Below is a small trained network, with its code and all its weights. Each question gives an input and a target symbol and asks what happens when units are switched off, that is, made to give their printed mean instead of their output.

import numpy as np


def w(rows, s, z=0):
    codes = np.array(rows[::2]) - 128.0
    scale = np.full(codes.shape[1], s)
    scale[-1] = z or s
    return codes * scale


def norm(h):
    return h / np.sqrt((h * h).mean(-1, keepdims=True) + 1e-5)


def softmax(a):
    e = np.exp(a - a.max(-1, keepdims=True))
    return e / e.sum(-1, keepdims=True)


def log_softmax(a):
    a = a - a.max(-1, keepdims=True)
    return a - np.log(np.exp(a).sum(-1, keepdims=True))


def net(x, mask):
    ids = ['ΓΘΠΣΦΩβδεζηλμξ'.index(c) for c in x.split()]
    T = len(ids)
    res = E[ids] + P[:T]
    u = 0
    for l in range(3):
        r = norm(res)
        for j in range(3):
            rows = slice(2 * j, 2 * j + 2)
            q, k, v = (r @ M[l][rows].T for M in (Q, K, V))
            z = softmax(np.where(np.tri(T) > 0, q @ k.T / 2**0.5, -1e9)) @ v
            o = O[l][rows]
            res = res + np.where(mask[u + j], z, o[:, -1]) @ o[:, :-1]
        u += 3
    return log_softmax(norm(res)[-1] @ U[:, :-1].T + U[:, -1])


Q, K, V, O = {}, {}, {}, {}
E = w([
[61,146,159],'Γ',
[81,108,51],'Θ',
[4,137,190],'Π',
[140,64,134],'Σ',
[126,130,127],'Φ',
[101,30,89],'Ω',
[87,193,107],'β',
[87,145,177],'δ',
[122,96,177],'ε',
[150,91,53],'ζ',
[88,193,107],'η',
[148,20,96],'λ',
[65,53,133],'μ',
[15,162,89],'ξ',
],0.017)
P = w([
[203,181,144],'0',
[85,74,255],'1',
[132,108,191],'2',
[251,166,188],'3',
[187,107,130],'4',
[119,165,98],'5',
[109,173,194],'6',
],0.0078)
Q[0] = w([
[60,130,201],'0.h0',
[164,111,25],'0.h0',
[218,144,53],'0.h1',
[114,111,135],'0.h1',
[60,213,198],'0.h2',
[67,2,184],'0.h2',
],0.0097)
K[0] = w([
[202,70,139],'0.h0',
[87,95,170],'0.h0',
[27,64,153],'0.h1',
[25,118,140],'0.h1',
[193,104,79],'0.h2',
[254,193,114],'0.h2',
],0.0085)
V[0] = w([
[197,153,146],'0.h0',
[138,107,178],'0.h0',
[122,203,113],'0.h1',
[67,145,3],'0.h1',
[162,168,136],'0.h2',
[171,85,100],'0.h2',
],0.019)
O[0] = w([
[104,4,65,54],'0.h0',
[90,159,134,214],'0.h0',
[201,126,60,3],'0.h1',
[192,110,192,20],'0.h1',
[138,104,104,73],'0.h2',
[127,47,146,169],'0.h2',
],0.013,0.0044)
Q[1] = w([
[106,28,117],'1.h0',
[128,159,139],'1.h0',
[163,102,81],'1.h1',
[148,136,133],'1.h1',
[207,130,6],'1.h2',
[184,139,143],'1.h2',
],0.012)
K[1] = w([
[160,201,119],'1.h0',
[135,9,194],'1.h0',
[126,179,212],'1.h1',
[171,217,209],'1.h1',
[32,106,232],'1.h2',
[2,159,68],'1.h2',
],0.01)
V[1] = w([
[37,130,59],'1.h0',
[156,29,99],'1.h0',
[71,97,122],'1.h1',
[122,97,197],'1.h1',
[233,77,146],'1.h2',
[157,159,6],'1.h2',
],0.014)
O[1] = w([
[26,125,134,213],'1.h0',
[129,9,121,42],'1.h0',
[58,109,184,213],'1.h1',
[139,126,169,191],'1.h1',
[194,103,135,1],'1.h2',
[133,121,40,23],'1.h2',
],0.014,0.0044)
Q[2] = w([
[96,199,158],'2.h0',
[98,140,58],'2.h0',
[234,130,179],'2.h1',
[64,146,179],'2.h1',
[67,254,150],'2.h2',
[49,178,164],'2.h2',
],0.016)
K[2] = w([
[192,2,132],'2.h0',
[161,122,215],'2.h0',
[64,110,127],'2.h1',
[210,88,75],'2.h1',
[117,41,178],'2.h2',
[220,90,113],'2.h2',
],0.019)
V[2] = w([
[125,112,181],'2.h0',
[135,29,19],'2.h0',
[46,100,191],'2.h1',
[111,250,191],'2.h1',
[125,184,25],'2.h2',
[85,204,37],'2.h2',
],0.017)
O[2] = w([
[128,107,135,185],'2.h0',
[126,138,7,11],'2.h0',
[42,74,145,253],'2.h1',
[108,139,220,214],'2.h1',
[153,200,141,24],'2.h2',
[98,224,118,76],'2.h2',
],0.017,0.0059)
U = w([
[122,149,203,187],'Γ',
[28,129,90,85],'Θ',
[71,84,104,126],'Π',
[87,252,99,33],'Σ',
[121,188,171,232],'Φ',
[180,52,87,149],'Ω',
[191,180,76,189],'β',
[123,247,146,56],'δ',
[234,210,188,62],'ε',
[252,104,171,107],'ζ',
[84,122,16,108],'η',
[183,168,88,255],'λ',
[27,201,86,48],'μ',
[133,61,184,77],'ξ',
],0.017,0.0066)

Each question gives the input, a string of symbols that net reads in full, and the target symbol t.
The units are the heads (2 rows each of Q, K, V and O). Each row of codes is followed by its name. A weight is (code - 128) times the scale printed after its matrix; where a second scale follows, it is the last column's (O and U).
mask holds one flag per head, layer by layer. A switched-off head (its flag False) gives its mean, the last column of its rows in O, instead of its output. The means were averaged over made-up inputs and are rounded, as every weight is.
A unit's drop is (log p(t) with every unit on - log p(t) with that unit switched off) / (log p(t) with every unit on - log p(t) with every unit switched off).
The circuit of an input: a set's keep is (log p(t) with only the set's units on - log p(t) with every unit switched off) / (log p(t) with every unit on - log p(t) with every unit switched off). Starting from all 9 units, units are removed one at a time, each time the one whose removal leaves the highest keep (on an exact tie, the one counted first), for as long as the keep stays at least 0.8.
circuit, biggest first: the units of the circuit, biggest drop first
unit that matters most: the unit with the biggest drop
heads that matter: for each layer, one digit per head in row order, 1 if its drop is at least 0.15 and else 0, layers parted by /
drop when u is switched off: that unit's drop, to one decimal
input β η Σ, target β: heads that matter : 010 / 000 / 000
input Φ ζ μ, target η: heads that matter : 100 / 000 / 000
input Ω Π ξ Π Φ μ Φ, target ξ: unit that matters most : 2.h2
input η Ω δ Γ, target λ: heads that matter : 010 / 000 / 000
input β μ β μ Π Ω, target β: heads that matter : 010 / 000 / 000
input Θ β Φ ε, target ζ: heads that matter : 010 / 000 / 000
input λ η ε Σ μ ε Π, target Π: circuit, biggest first : [2.h2, 1.h0, 2.h1]
input ζ Γ Γ, target Ω: heads that matter : 000 / 000 / 000
input Γ ε ζ, target Σ: circuit, biggest first : [0.h1, 1.h2, 2.h2]
input ε λ ζ Σ, target Θ: heads that matter : 110 / 000 / 000
input ε Σ β β, target μ: heads that matter : 010 / 000 / 001
input Θ λ Π η, target ζ: heads that matter : 010 / 100 / 000
input Φ μ β μ Θ, target η: heads that matter : 100 / 100 / 000
input β μ Φ ε, target λ: unit that matters most : 0.h1
input η ε λ β, target β: heads that matter : 010 / 000 / 010
input η Σ η μ ε Γ, target β: heads that matter : 010 / 000 / 000
input Ω Ω λ λ ξ ξ, target ξ: heads that matter : 001 / 000 / 001
input ζ ε Γ, target Ω: drop when 0.h2 is switched off : 0.0
input ζ Ω Σ ζ η λ μ, target Ω: drop when 1.h0 is switched off : 0.2
input Θ ε Φ, target ζ: unit that matters most : 0.h1
input ε Ω β μ β, target μ: drop when 1.h2 is switched off : 0.2
input ξ Σ ε, target ε: drop when 1.h1 is switched off : 0.2
